Below are the code and all the weights of a small trained network. Each question names an input and a class and asks about switching units off, where a switched-off unit gives its printed mean instead of its output.

import numpy as np


def w(rows, s, z=0):
    codes = np.array(rows[::2]) - 128.0
    scale = np.full(codes.shape[1], s)
    scale[-1] = z or s
    return codes * scale


def norm(h):
    return h / np.sqrt((h * h).mean(-1, keepdims=True) + 1e-5)


def f(y):
    return y / 2 * (1 + np.tanh(0.7978845608 * (y + 0.044715 * y**3)))


def log_softmax(a):
    a = a - a.max(-1, keepdims=True)
    return a - np.log(np.exp(a).sum(-1, keepdims=True))


def net(x, mask):
    res = np.array(x, float).reshape(1, 2) / 4 @ E
    u = 0
    for l in range(4):
        y = f(norm(res) @ A[l][:, :-1].T + A[l][:, -1])
        res = res + np.where(mask[u : u + 6], y, B[l][:, -1]) @ B[l][:, :-1]
        u += 6
    return log_softmax(norm(res)[-1] @ U[:, :-1].T + U[:, -1])


A, B = {}, {}
E = w([
[69,220,139,69],'x0',
[152,114,5,4],'x1',
],0.0035)
A[0] = w([
[123,234,113,106,5],'L0N1',
[74,215,186,76,191],'L0N2',
[63,112,48,170,136],'L0N3',
[255,73,201,118,198],'L0N4',
[66,55,170,81,89],'L0N5',
[136,168,78,57,206],'L0N6',
],0.0038,0.0012)
B[0] = w([
[177,242,102,101,129],'L0N1',
[235,48,79,191,236],'L0N2',
[65,170,54,127,138],'L0N3',
[202,251,23,157,212],'L0N4',
[153,125,81,53,112],'L0N5',
[71,40,33,248,250],'L0N6',
],0.0024,0.0014)
A[1] = w([
[95,89,187,214,183],'L1N1',
[34,255,155,47,83],'L1N2',
[12,158,170,36,39],'L1N3',
[192,204,156,149,203],'L1N4',
[150,93,140,133,97],'L1N5',
[103,86,185,133,3],'L1N6',
],0.0049,0.0015)
B[1] = w([
[144,110,48,74,252],'L1N1',
[254,125,157,161,191],'L1N2',
[193,107,165,141,129],'L1N3',
[106,149,85,110,186],'L1N4',
[151,165,137,135,128],'L1N5',
[97,85,83,200,97],'L1N6',
],0.0054,0.002)
A[2] = w([
[80,43,91,133,66],'L2N1',
[28,132,236,254,221],'L2N2',
[112,216,11,111,253],'L2N3',
[80,210,138,171,75],'L2N4',
[159,215,152,84,152],'L2N5',
[62,175,89,185,183],'L2N6',
],0.0049,0.00061)
B[2] = w([
[140,181,169,179,166],'L2N1',
[118,85,99,2,213],'L2N2',
[87,117,203,133,253],'L2N3',
[154,110,82,118,130],'L2N4',
[125,128,99,184,144],'L2N5',
[78,181,112,88,154],'L2N6',
],0.0064,0.0029)
A[3] = w([
[146,94,123,71,72],'L3N1',
[255,164,109,169,250],'L3N2',
[134,198,129,85,144],'L3N3',
[114,197,160,92,174],'L3N4',
[132,85,109,153,194],'L3N5',
[87,107,82,71,42],'L3N6',
],0.0089,0.0013)
B[3] = w([
[43,116,138,103,190],'L3N1',
[254,132,133,140,252],'L3N2',
[186,81,138,186,165],'L3N3',
[163,187,80,161,172],'L3N4',
[169,191,118,120,163],'L3N5',
[62,15,151,93,216],'L3N6',
],0.0056,0.0044)
U = w([
[64,58,116,79,233],'0',
[255,130,113,147,106],'1',
[66,211,157,183,3],'2',
],0.013,0.0022)

Each question gives the input, the list of numbers given to net, and the class t.
The units are the neurons (one row each of A and B). Each row of codes is followed by its name. A weight is (code - 128) times the scale printed after its matrix; where a second scale follows, it is the last column's (A, B and U).
mask holds one flag per neuron, layer by layer. A switched-off neuron (its flag False) gives its mean, the last column of its row in B, instead of its output. The means were averaged over made-up inputs and are rounded, as every weight is.
A unit's drop is (log p(t) with every unit on - log p(t) with that unit switched off) / (log p(t) with every unit on - log p(t) with every unit switched off).
The circuit of an input: a set's keep is (log p(t) with only the set's units on - log p(t) with every unit switched off) / (log p(t) with every unit on - log p(t) with every unit switched off). Starting from the 12 units with the biggest drops (on a tie, the unit counted first), units are removed one at a time, each time the one whose removal leaves the highest keep (on an exact tie, the one counted first), for as long as the keep stays at least 0.8.
units of the circuit, in order: the units of the circuit, biggest drop first
unit that matters most: the unit with the biggest drop
top k neurons: the k neurons with the biggest drops, biggest first
k most important neurons of layer l: the k neurons of layer l with the biggest drops, biggest first
drop of u: that unit's drop, to one decimal
input [4,-1], class 1: units of the circuit, in order : (L1N2)
input [-6,-6], class 0: top 3 neurons : (L2N2, L1N2, L0N2)
input [0,-2], class 2: top 3 neurons : (L1N1, L2N2, L3N2)
input [5,-5], class 0: top 3 neurons : (L2N2, L0N2, L0N4)
input [3,-2], class 2: top 4 neurons : (L0N2, L2N3, L2N2, L3N2)
input [-1,2], class 2: top 2 neurons : (L2N2, L3N2)
input [-1,-2], class 2: top 2 neurons : (L1N1, L2N2)
input [4,-2], class 1: top 2 neurons : (L1N2, L0N6)
input [8,6], class 1: top 2 neurons : (L1N2, L2N2)
input [-3,-1], class 2: top 3 neurons : (L1N2, L0N2, L2N3)
input [0,3], class 2: 2 most important neurons of layer 2 : (L2N2, L2N1)
input [2,2], class 2: top 3 neurons : (L0N6, L2N2, L3N2)
input [-1,-1], class 2: top 2 neurons : (L2N2, L2N3)
input [-1,1], class 2: unit that matters most : L3N2
input [-5,-6], class 0: top 2 neurons : (L2N2, L1N2)
input [-3,-2], class 2: 2 most important neurons of layer 0 : (L0N2, L0N4)
input [5,3], class 1: drop of L1N2 : 1.1
input [-5,-8], class 0: drop of L2N2 : 2.4
input [8,3], class 1: drop of L1N2 : 0.2
input [4,-8], class 0: most important neuron of layer 2 : (L2N2)
input [0,2], class 2: 2 most important neurons of layer 2 : (L2N2, L2N1)
